Below are the code and all the weights of a small trained network. Each question names an input and a target symbol and asks about switching units off, where a switched-off unit gives its printed mean instead of its output.

import numpy as np


def w(rows, s, z=0):
    codes = np.array(rows[::2]) - 128.0
    scale = np.full(codes.shape[1], s)
    scale[-1] = z or s
    return codes * scale


def norm(h):
    return h / np.sqrt((h * h).mean(-1, keepdims=True) + 1e-5)


def f(y):
    return np.maximum(y, 0)


def softmax(a):
    e = np.exp(a - a.max(-1, keepdims=True))
    return e / e.sum(-1, keepdims=True)


def log_softmax(a):
    a = a - a.max(-1, keepdims=True)
    return a - np.log(np.exp(a).sum(-1, keepdims=True))


def net(x, mask):
    ids = ['αβδεηθλμξπστφψω'.index(c) for c in x.split()]
    T = len(ids)
    res = E[ids] + P[:T]
    u = 0
    for l in range(2):
        r = norm(res)
        for j in range(2):
            rows = slice(3 * j, 3 * j + 3)
            q, k, v = (r @ M[l][rows].T for M in (Q, K, V))
            z = softmax(np.where(np.tri(T) > 0, q @ k.T / 3**0.5, -1e9)) @ v
            o = O[l][rows]
            res = res + np.where(mask[u + j], z, o[:, -1]) @ o[:, :-1]
        u += 2
        y = f(norm(res) @ A[l][:, :-1].T + A[l][:, -1])
        res = res + np.where(mask[u : u + 12], y, B[l][:, -1]) @ B[l][:, :-1]
        u += 12
    return log_softmax(norm(res)[-1] @ U[:, :-1].T + U[:, -1])


Q, K, V, O, A, B = {}, {}, {}, {}, {}, {}
E = w([
[63,155,130,59,129,220],'α',
[65,189,111,104,97,122],'β',
[91,182,92,121,106,150],'δ',
[114,148,159,149,3,113],'ε',
[118,168,139,151,45,109],'η',
[120,124,141,105,102,176],'θ',
[139,146,126,168,58,113],'λ',
[160,116,115,132,39,156],'μ',
[92,181,143,91,59,144],'ξ',
[89,229,134,156,100,101],'π',
[162,121,74,229,84,75],'σ',
[76,141,30,102,150,66],'τ',
[175,52,89,183,196,166],'φ',
[168,166,159,178,162,190],'ψ',
[211,30,173,117,112,152],'ω',
],0.023)
P = w([
[21,33,232,250,137,153],'0',
[101,111,39,155,34,205],'1',
[97,62,200,208,148,193],'2',
[153,139,40,110,42,201],'3',
[144,95,202,164,171,179],'4',
[185,170,40,84,72,167],'5',
[172,129,186,132,192,158],'6',
[213,217,36,57,86,147],'7',
],0.016)
Q[0] = w([
[199,105,116,152,39,171],'L0H1',
[154,185,173,97,128,146],'L0H1',
[210,180,25,117,127,164],'L0H1',
[209,229,6,111,48,188],'L0H2',
[137,130,172,43,100,66],'L0H2',
[71,118,121,91,182,173],'L0H2',
],0.013)
K[0] = w([
[245,106,149,165,80,111],'L0H1',
[174,220,135,67,132,110],'L0H1',
[248,100,100,92,164,65],'L0H1',
[241,190,101,100,207,125],'L0H2',
[93,71,102,51,85,66],'L0H2',
[74,143,121,82,156,174],'L0H2',
],0.014)
V[0] = w([
[132,140,95,244,74,80],'L0H1',
[18,217,19,193,177,165],'L0H1',
[93,208,160,102,72,137],'L0H1',
[48,7,70,72,121,2],'L0H2',
[206,64,192,107,106,40],'L0H2',
[217,115,131,241,234,188],'L0H2',
],0.0096)
O[0] = w([
[200,240,59,152,149,126,175],'L0H1',
[12,185,92,72,177,57,148],'L0H1',
[79,206,223,84,70,158,141],'L0H1',
[229,88,212,78,158,53,9],'L0H2',
[119,175,183,115,172,54,70],'L0H2',
[68,50,63,226,129,139,196],'L0H2',
],0.011,0.014)
A[0] = w([
[122,86,127,123,252,138,92],'L0N1',
[167,128,162,132,61,105,127],'L0N2',
[95,164,152,153,162,189,146],'L0N3',
[141,116,161,134,133,193,117],'L0N4',
[143,109,97,177,84,91,150],'L0N5',
[173,190,93,112,105,121,79],'L0N6',
[132,177,150,186,122,124,56],'L0N7',
[191,143,98,92,102,125,176],'L0N8',
[118,135,91,146,157,126,147],'L0N9',
[190,99,132,152,102,105,168],'L0N10',
[166,141,141,107,62,160,81],'L0N11',
[141,154,137,99,147,84,8],'L0N12',
],0.022,0.015)
B[0] = w([
[71,189,168,175,218,160,140],'L0N1',
[171,105,68,131,76,143,150],'L0N2',
[109,77,122,179,109,166,251],'L0N3',
[152,86,120,175,178,157,173],'L0N4',
[156,162,111,94,104,194,212],'L0N5',
[101,136,185,192,87,154,160],'L0N6',
[116,183,150,192,101,192,147],'L0N7',
[175,128,171,184,131,170,175],'L0N8',
[166,167,125,130,119,152,203],'L0N9',
[160,127,122,88,149,172,165],'L0N10',
[86,117,75,162,108,77,162],'L0N11',
[240,2,46,187,36,222,129],'L0N12',
],0.021,0.015)
Q[1] = w([
[184,117,123,14,127,171],'L1H1',
[119,29,253,100,147,140],'L1H1',
[159,233,130,152,113,30],'L1H1',
[87,211,19,119,66,93],'L1H2',
[170,108,144,175,57,248],'L1H2',
[41,118,160,166,177,148],'L1H2',
],0.014)
K[1] = w([
[237,72,132,129,159,142],'L1H1',
[106,81,190,128,67,98],'L1H1',
[108,169,110,51,179,31],'L1H1',
[132,185,55,105,101,131],'L1H2',
[133,114,95,173,123,253],'L1H2',
[62,152,206,125,123,134],'L1H2',
],0.018)
V[1] = w([
[112,161,96,137,152,157],'L1H1',
[101,176,125,146,158,65],'L1H1',
[167,92,152,18,49,127],'L1H1',
[141,105,98,160,63,247],'L1H2',
[113,141,79,81,52,125],'L1H2',
[176,110,102,135,126,130],'L1H2',
],0.013)
O[1] = w([
[122,129,175,77,156,127,160],'L1H1',
[130,111,173,69,153,159,93],'L1H1',
[97,95,21,223,103,207,74],'L1H1',
[199,96,169,81,160,24,252],'L1H2',
[167,149,155,249,138,198,133],'L1H2',
[117,179,148,82,134,107,137],'L1H2',
],0.012,0.028)
A[1] = w([
[123,198,78,116,79,128,152],'L1N1',
[125,62,172,143,172,71,5],'L1N2',
[161,150,108,75,99,173,101],'L1N3',
[117,107,192,153,85,157,85],'L1N4',
[127,83,166,169,44,80,62],'L1N5',
[104,168,92,93,72,162,100],'L1N6',
[153,165,30,59,119,148,145],'L1N7',
[39,113,104,97,174,48,93],'L1N8',
[63,177,5,109,92,170,43],'L1N9',
[94,98,144,128,190,98,108],'L1N10',
[115,110,175,123,205,89,23],'L1N11',
[194,105,114,116,167,116,131],'L1N12',
],0.02,0.012)
B[1] = w([
[81,77,134,89,167,111,254],'L1N1',
[171,143,83,212,197,99,157],'L1N2',
[140,137,111,135,162,78,206],'L1N3',
[122,162,121,127,119,90,230],'L1N4',
[71,131,90,87,109,81,199],'L1N5',
[61,134,146,153,210,165,190],'L1N6',
[92,165,62,155,107,98,233],'L1N7',
[158,171,121,42,50,184,140],'L1N8',
[55,179,2,171,111,194,222],'L1N9',
[148,124,82,100,91,229,162],'L1N10',
[67,96,104,213,173,154,144],'L1N11',
[97,162,140,90,155,70,215],'L1N12',
],0.02,0.0084)
U = w([
[116,112,157,6,123,202,185],'α',
[94,2,158,56,89,187,195],'β',
[98,149,186,113,250,169,110],'δ',
[102,94,198,233,142,176,100],'ε',
[99,62,147,200,189,35,116],'η',
[68,49,127,100,94,37,155],'θ',
[101,148,160,181,46,115,91],'λ',
[159,80,111,159,24,100,96],'μ',
[94,84,159,29,42,151,211],'ξ',
[47,155,222,146,142,87,142],'π',
[189,251,168,165,137,207,39],'σ',
[161,62,229,26,139,102,254],'τ',
[142,206,80,106,205,39,69],'φ',
[40,173,3,167,116,179,37],'ψ',
[235,61,27,91,86,198,76],'ω',
],0.0094,0.0088)

Each question gives the input, a string of symbols that net reads in full, and the target symbol t.
The units are the heads (3 rows each of Q, K, V and O) and the neurons (one row each of A and B). Each row of codes is followed by its name. A weight is (code - 128) times the scale printed after its matrix; where a second scale follows, it is the last column's (O, A, B and U).
mask holds one flag per unit, layer by layer, with each layer's heads first. A switched-off unit (its flag False) gives its mean, the last column of its rows in O or B, instead of its output. The means were averaged over made-up inputs and are rounded, as every weight is.
A unit's drop is (log p(t) with every unit on - log p(t) with that unit switched off) / (log p(t) with every unit on - log p(t) with every unit switched off).
The circuit of an input: a set's keep is (log p(t) with only the set's units on - log p(t) with every unit switched off) / (log p(t) with every unit on - log p(t) with every unit switched off). Starting from the 12 units with the biggest drops (on a tie, the unit counted first), units are removed one at a time, each time the one whose removal leaves the highest keep (on an exact tie, the one counted first), for as long as the keep stays at least 0.8.
circuit, biggest first: the units of the circuit, biggest drop first
most important unit: the unit with the biggest drop
top k neurons: the k neurons with the biggest drops, biggest first
k most important neurons of layer l: the k neurons of layer l with the biggest drops, biggest first
heads that matter: for each layer, one digit per head in row order, 1 if its drop is at least 0.15 and else 0, layers parted by /
input σ θ β θ θ ω ω ψ, target ω: circuit, biggest first => [L0H1]
input σ μ ψ λ α ψ φ, target δ: circuit, biggest first => [L0N1; L1N7]
input ψ λ τ, target α: circuit, biggest first => [L0H1; L1N8; L1H1]
input φ η ψ η σ η, target σ: heads that matter => 10 / 00
input ψ λ θ τ, target τ: circuit, biggest first => [L0H2; L1N9]
input ξ ε α σ, target σ: top 3 neurons => [L0N6; L0N8; L0N5]
input π π τ α λ θ μ α, target μ: heads that matter => 11 / 00
input φ ψ μ σ η θ, target σ: top 2 neurons => [L0N8; L0N6]
input τ φ σ σ, target φ: top 3 neurons => [L0N3; L1N3; L0N5]
input ψ λ φ, target δ: heads that matter => 10 / 10
input σ ξ λ ψ ψ, target ε: circuit, biggest first => [L0N3; L1N9]
input ψ λ ω σ θ, target η: 2 most important neurons of layer 0 => [L0N5; L0N3]
input π ε π μ π δ ω θ, target ω: top 2 neurons => [L0N10; L0N2]
input α ε ψ ω θ β, target ω: most important unit => L0H1
input ω θ δ π α μ σ μ, target σ: 3 most important neurons of layer 0 => [L0N8; L0N6; L0N5]
input τ λ μ, target ω: heads that matter => 10 / 10
input τ σ θ η ψ θ β θ, target θ: heads that matter => 10 / 00
input τ λ η φ π δ δ μ, target μ: 3 most important neurons of layer 1 => [L1N9; L1N12; L1N7]
input ψ ψ ω, target τ: top 2 neurons => [L0N5; L1N9]
input λ μ ξ δ λ ω δ δ, target ω: most important unit => L0H1
input λ δ δ δ η, target λ: top 2 neurons => [L0N7; L1N5]
input σ ε λ ω τ, target α: 2 most important neurons of layer 1 => [L1N8; L1N10]
input μ ψ β, target ξ: 3 most important neurons of layer 0 => [L0N5; L0N8; L0N4]
input δ η φ ε σ, target φ: 2 most important neurons of layer 1 => [L1N12; L1N7]
